Here is a tiny trained network, its code and every weight. The questions are about switching its units off for an input and a class, where a switched-off unit gives its printed mean instead of its output.

import numpy as np


def w(rows, s, z=0):
    codes = np.array(rows[::2]) - 128.0
    scale = np.full(codes.shape[1], s)
    scale[-1] = z or s
    return codes * scale


def f(y):
    return y / 2 * (1 + np.tanh(0.7978845608 * (y + 0.044715 * y**3)))


def log_softmax(a):
    a = a - a.max(-1, keepdims=True)
    return a - np.log(np.exp(a).sum(-1, keepdims=True))


def net(x, mask):
    res = np.array(x, float).reshape(1, 8) / 4 @ E
    y = f(res @ A[0][:, :-1].T + A[0][:, -1])
    res = res + np.where(mask, y, B[0][:, -1]) @ B[0][:, :-1]
    return log_softmax(res[-1] @ U[:, :-1].T + U[:, -1])


A, B = {}, {}
E = w([
[129,132,127,124,130,128,130,127,122,126,128],'x0',
[127,131,128,124,127,128,127,128,123,130,128],'x1',
[102,65,220,89,158,121,60,97,103,12,152],'x2',
[130,129,128,126,127,125,126,127,125,128,131],'x3',
[130,136,127,118,129,127,129,127,113,128,126],'x4',
[162,180,189,19,76,90,179,68,251,106,179],'x5',
[141,19,166,86,156,131,202,87,100,238,106],'x6',
[127,129,128,127,129,129,129,129,127,128,126],'x7',
],0.011)
A[0] = w([
[131,148,147,133,130,112,114,123,142,115,114,106],'N1',
[136,135,128,110,122,135,129,149,149,96,130,104],'N2',
[126,125,104,155,137,132,146,139,125,145,125,128],'N3',
[128,189,86,136,125,138,168,137,164,157,114,36],'N4',
[106,133,137,122,125,129,116,126,125,143,129,121],'N5',
[136,124,120,118,128,108,117,130,142,114,135,120],'N6',
[130,128,112,120,134,128,127,132,139,184,103,132],'N7',
[142,132,130,131,136,132,139,124,119,130,108,118],'N8',
[136,175,166,62,117,121,149,109,198,161,144,130],'N9',
[133,65,121,141,150,135,127,130,91,143,119,75],'N10',
[125,93,153,97,132,136,143,122,122,164,122,205],'N11',
[141,132,133,123,122,122,109,121,149,117,126,112],'N12',
[123,118,120,154,124,130,116,131,101,95,133,59],'N13',
[127,109,96,167,124,136,133,129,115,169,132,130],'N14',
[131,128,127,129,124,119,129,124,122,124,123,115],'N15',
[131,223,71,187,121,127,91,155,139,63,125,76],'N16',
[131,122,106,112,126,134,127,130,129,122,139,107],'N17',
[110,168,147,125,102,132,104,125,144,102,133,109],'N18',
[128,74,155,84,130,130,162,114,112,154,120,15],'N19',
[122,151,101,142,126,133,149,127,147,150,140,186],'N20',
[112,160,107,128,138,133,151,130,133,129,151,117],'N21',
[126,57,177,120,133,125,105,118,95,73,135,6],'N22',
[111,128,109,121,119,131,187,138,115,164,114,132],'N23',
[144,166,154,57,119,119,172,103,193,140,141,3],'N24',
[133,143,129,128,119,125,155,126,151,143,130,107],'N25',
[114,40,205,107,142,139,94,122,97,45,123,110],'N26',
[143,134,118,130,147,117,128,156,133,116,129,100],'N27',
[128,111,114,168,153,133,101,139,95,100,115,48],'N28',
[126,132,133,130,128,132,115,126,138,143,135,122],'N29',
[138,148,139,98,119,114,158,101,164,129,147,151],'N30',
[142,137,136,137,137,126,117,128,123,152,102,122],'N31',
[146,120,161,114,145,135,126,116,128,143,120,66],'N32',
[131,198,101,168,117,133,98,140,134,82,128,192],'N33',
[130,157,183,79,132,125,118,110,168,3,143,97],'N34',
[119,121,138,125,122,124,129,138,127,131,139,139],'N35',
],0.02,0.015)
B[0] = w([
[124,131,134,114,106,130,129,121,114,112,150,142],'N1',
[138,129,157,143,133,124,126,130,133,127,167,150],'N2',
[144,142,165,131,136,137,130,122,110,137,143,165],'N3',
[130,138,75,111,114,124,118,155,179,104,162,188],'N4',
[152,136,129,151,133,118,134,118,128,121,149,127],'N5',
[112,112,145,120,125,142,118,135,134,132,123,139],'N6',
[135,129,160,124,135,134,147,107,121,138,137,181],'N7',
[108,137,150,129,125,135,131,140,135,128,104,134],'N8',
[143,140,54,132,127,121,113,156,152,122,134,252],'N9',
[130,130,165,131,132,122,137,100,110,136,129,187],'N10',
[128,133,162,126,125,125,131,103,86,140,128,218],'N11',
[107,137,150,101,127,126,127,129,127,127,122,143],'N12',
[118,113,101,133,142,128,122,137,164,113,136,147],'N13',
[124,111,165,131,122,131,130,114,105,123,118,188],'N14',
[122,133,120,148,139,148,120,120,150,151,133,125],'N15',
[146,124,81,146,137,134,142,116,72,149,76,233],'N16',
[127,121,126,149,135,139,121,129,144,139,132,124],'N17',
[123,132,171,117,120,128,125,121,144,115,148,173],'N18',
[125,141,60,124,125,126,110,180,176,102,138,177],'N19',
[119,121,138,123,137,124,117,123,93,126,103,192],'N20',
[112,112,112,149,133,133,130,130,145,131,100,150],'N21',
[156,129,102,134,133,118,139,114,51,156,95,180],'N22',
[114,115,176,143,130,133,121,114,118,135,124,193],'N23',
[144,118,91,141,139,133,142,109,51,160,69,216],'N24',
[129,135,104,131,136,124,123,128,117,130,120,160],'N25',
[133,130,25,133,127,135,126,154,152,122,105,243],'N26',
[124,135,113,112,118,123,119,119,125,124,109,130],'N27',
[126,151,90,103,108,118,121,151,163,118,139,170],'N28',
[125,145,120,118,111,123,151,127,118,126,127,128],'N29',
[118,114,92,130,124,138,135,138,159,105,130,210],'N30',
[125,119,132,116,136,123,132,118,112,125,145,143],'N31',
[121,127,92,131,119,134,128,120,156,121,121,140],'N32',
[136,128,49,118,128,121,126,151,156,125,134,231],'N33',
[103,129,251,122,125,128,128,113,162,122,178,244],'N34',
[128,125,125,147,142,127,125,115,141,133,135,134],'N35',
],0.032,0.024)
U = w([
[162,132,121,146,140,122,129,113,50,161,106,252],'0',
[142,149,94,121,114,118,98,161,181,89,158,44],'1',
[101,126,254,111,115,136,126,81,134,111,203,96],'2',
],0.012,0.0026)

Each question gives the input, the list of numbers given to net, and the class t.
The units are the neurons (one row each of A and B). Each row of codes is followed by its name. A weight is (code - 128) times the scale printed after its matrix; where a second scale follows, it is the last column's (A, B and U).
mask holds one flag per neuron, in row order. A switched-off neuron (its flag False) gives its mean, the last column of its row in B, instead of its output. The means were averaged over made-up inputs and are rounded, as every weight is.
A unit's drop is (log p(t) with every unit on - log p(t) with that unit switched off) / (log p(t) with every unit on - log p(t) with every unit switched off).
The circuit of an input: a set's keep is (log p(t) with only the set's units on - log p(t) with every unit switched off) / (log p(t) with every unit on - log p(t) with every unit switched off). Starting from the 12 units with the biggest drops (on a tie, the unit counted first), units are removed one at a time, each time the one whose removal leaves the highest keep (on an exact tie, the one counted first), for as long as the keep stays at least 0.8.
units of the circuit, in order: the units of the circuit, biggest drop first
top k neurons: the k neurons with the biggest drops, biggest first
drop of u: that unit's drop, to one decimal
input [-2,-5,3,-1,-4,7,-4,5], class 2: units of the circuit, in order -> [N34]
input [-4,-8,1,-4,7,1,-1,-3], class 2: units of the circuit, in order -> [N26, N9, N16]
input [-7,-3,7,-7,6,1,8,-8], class 1: top 2 neurons -> [N19, N26]
input [-1,-4,3,-4,-5,-7,-2,2], class 1: top 3 neurons -> [N28, N24, N11]
input [-8,3,3,-7,-7,-4,0,2], class 1: top 3 neurons -> [N24, N16, N28]
input [3,-6,1,5,6,-2,-3,8], class 1: top 4 neurons -> [N24, N22, N11, N33]
input [0,-6,-3,-2,-5,6,1,3], class 0: top 3 neurons -> [N24, N33, N19]
input [1,-7,5,8,-5,3,8,4], class 1: top 2 neurons -> [N19, N26]
input [7,3,3,8,7,7,6,-7], class 1: top 2 neurons -> [N19, N9]
input [3,4,2,2,0,7,7,0], class 1: top 2 neurons -> [N19, N9]
input [4,8,5,-4,3,3,8,8], class 1: top 3 neurons -> [N19, N26, N16]
input [7,6,0,6,8,8,1,-2], class 0: top 2 neurons -> [N24, N9]
input [-6,7,-2,7,-3,-1,-7,7], class 0: top 2 neurons -> [N16, N9]
input [-7,-3,-3,-2,-4,-3,-7,2], class 0: units of the circuit, in order -> [N16]
input [3,0,8,-4,7,6,-7,-1], class 2: drop of N34 -> 3.9
input [-8,-4,-2,7,0,-3,3,7], class 2: drop of N16 -> 0.1
input [4,6,3,7,0,3,-4,6], class 2: drop of N34 -> 1.3
input [1,4,6,4,-7,-2,-2,-4], class 1: drop of N10 -> 0.0
